Here is a tiny trained network, its code and every weight. The questions are about switching its units off for an input and a target symbol, where a switched-off unit gives its printed mean instead of its output.

import numpy as np


def w(rows, s, z=0):
    codes = np.array(rows[::2]) - 128.0
    scale = np.full(codes.shape[1], s)
    scale[-1] = z or s
    return codes * scale


def norm(h):
    return h / np.sqrt((h * h).mean(-1, keepdims=True) + 1e-5)


def f(y):
    return y / 2 * (1 + np.tanh(0.7978845608 * (y + 0.044715 * y**3)))


def softmax(a):
    e = np.exp(a - a.max(-1, keepdims=True))
    return e / e.sum(-1, keepdims=True)


def log_softmax(a):
    a = a - a.max(-1, keepdims=True)
    return a - np.log(np.exp(a).sum(-1, keepdims=True))


def net(x, mask):
    ids = ['Ψδλξπτ'.index(c) for c in x.split()]
    T = len(ids)
    res = E[ids] + P[:T]
    q, k, v = (norm(res) @ M[0].T for M in (Q, K, V))
    z = softmax(np.where(np.tri(T) > 0, q @ k.T / 2**0.5, -1e9)) @ v
    res = res + np.where(mask[0], z, O[0][:, -1]) @ O[0][:, :-1]
    y = f(norm(res) @ A[0][:, :-1].T + A[0][:, -1])
    res = res + np.where(mask[1:17], y, B[0][:, -1]) @ B[0][:, :-1]
    return log_softmax(norm(res)[-1] @ U[:, :-1].T + U[:, -1])


Q, K, V, O, A, B = {}, {}, {}, {}, {}, {}
E = w([
[53,141,157,116],'Ψ',
[163,55,92,147],'δ',
[81,64,168,85],'λ',
[92,38,124,76],'ξ',
[184,101,143,188],'π',
[204,249,107,76],'τ',
],0.02)
P = w([
[131,253,195,108],'0',
[108,137,121,58],'1',
[151,128,160,103],'2',
[139,123,130,107],'3',
[134,127,129,118],'4',
[129,130,127,131],'5',
[127,128,123,142],'6',
[121,125,122,155],'7',
[115,120,119,168],'8',
[105,111,118,183],'9',
[99,100,115,197],'10',
[94,92,113,205],'11',
],0.015)
Q[0] = w([
[201,102,216,236],'head 0',
[103,125,7,132],'head 0',
],0.016)
K[0] = w([
[31,39,100,254],'head 0',
[206,169,45,89],'head 0',
],0.011)
V[0] = w([
[143,14,162,4],'head 0',
[253,227,70,40],'head 0',
],0.0062)
O[0] = w([
[114,240,1,199,1],'head 0',
[76,21,209,252,140],'head 0',
],0.0073,4.5e-05)
A[0] = w([
[129,166,76,151,79],'neuron 0',
[176,82,131,70,142],'neuron 1',
[177,146,137,103,103],'neuron 2',
[104,133,118,81,138],'neuron 3',
[132,127,100,178,79],'neuron 4',
[42,52,93,108,254],'neuron 5',
[176,209,92,111,196],'neuron 6',
[140,124,154,178,117],'neuron 7',
[157,152,125,193,105],'neuron 8',
[124,2,182,122,119],'neuron 9',
[172,101,117,76,128],'neuron 10',
[120,195,188,184,145],'neuron 11',
[154,36,82,119,109],'neuron 12',
[164,120,200,135,104],'neuron 13',
[156,160,49,131,134],'neuron 14',
[152,43,130,104,123],'neuron 15',
],0.016,0.0099)
B[0] = w([
[176,166,98,115,128],'neuron 0',
[34,200,197,105,155],'neuron 1',
[122,117,157,145,137],'neuron 2',
[231,155,121,244,144],'neuron 3',
[137,171,94,137,136],'neuron 4',
[74,4,129,120,246],'neuron 5',
[1,103,214,167,181],'neuron 6',
[108,100,66,123,161],'neuron 7',
[214,140,72,81,171],'neuron 8',
[146,210,164,100,199],'neuron 9',
[93,159,170,132,141],'neuron 10',
[144,85,82,115,179],'neuron 11',
[141,107,173,198,177],'neuron 12',
[82,147,79,143,162],'neuron 13',
[124,158,137,12,156],'neuron 14',
[128,161,162,139,169],'neuron 15',
],0.0092,0.013)
U = w([
[37,159,216,111,170],'Ψ',
[132,14,19,179,253],'δ',
[113,189,86,1,63],'λ',
[124,161,49,71,67],'ξ',
[217,178,146,245,98],'π',
[146,168,100,176,31],'τ',
],0.0082,0.0031)

Each question gives the input, a string of symbols that net reads in full, and the target symbol t.
The units are the heads (2 rows each of Q, K, V and O) and the neurons (one row each of A and B). Each row of codes is followed by its name. A weight is (code - 128) times the scale printed after its matrix; where a second scale follows, it is the last column's (O, A, B and U).
mask holds one flag per unit, heads first, then neurons. A switched-off unit (its flag False) gives its mean, the last column of its rows in O or B, instead of its output. The means were averaged over made-up inputs and are rounded, as every weight is.
A unit's drop is (log p(t) with every unit on - log p(t) with that unit switched off) / (log p(t) with every unit on - log p(t) with every unit switched off).
The circuit of an input: a set's keep is (log p(t) with only the set's units on - log p(t) with every unit switched off) / (log p(t) with every unit on - log p(t) with every unit switched off). Starting from the 12 units with the biggest drops (on a tie, the unit counted first), units are removed one at a time, each time the one whose removal leaves the highest keep (on an exact tie, the one counted first), for as long as the keep stays at least 0.8.
circuit, biggest first: the units of the circuit, biggest drop first
k most important neurons: the k neurons with the biggest drops, biggest first
drop of u: that unit's drop, to one decimal
input π δ λ π, target λ: 3 most important neurons	(neuron 14; neuron 5; neuron 8)
input δ δ π Ψ Ψ π, target Ψ: 2 most important neurons	(neuron 6; neuron 5)
input λ Ψ δ λ λ, target δ: circuit, biggest first	(head 0; neuron 3)
input δ π λ π π λ, target δ: 2 most important neurons	(neuron 3; neuron 6)
input τ τ λ Ψ Ψ Ψ, target δ: 2 most important neurons	(neuron 5; neuron 1)
input π π τ ξ Ψ Ψ τ π π τ π τ, target δ: circuit, biggest first	(head 0; neuron 11)
input δ π ξ λ τ, target Ψ: 3 most important neurons	(neuron 6; neuron 5; neuron 3)
input Ψ π π Ψ π λ Ψ π π, target π: 3 most important neurons	(neuron 5; neuron 8; neuron 14)
input π π δ λ λ Ψ δ τ δ δ π τ, target δ: most important neuron	(neuron 11)
input π λ π τ ξ π ξ π δ, target Ψ: 2 most important neurons	(neuron 14; neuron 1)
input ξ π ξ ξ Ψ δ, target Ψ: drop of neuron 14	0.6
input π δ Ψ π τ, target Ψ: drop of neuron 6	2.2
input Ψ λ Ψ π π, target π: drop of neuron 5	1.9
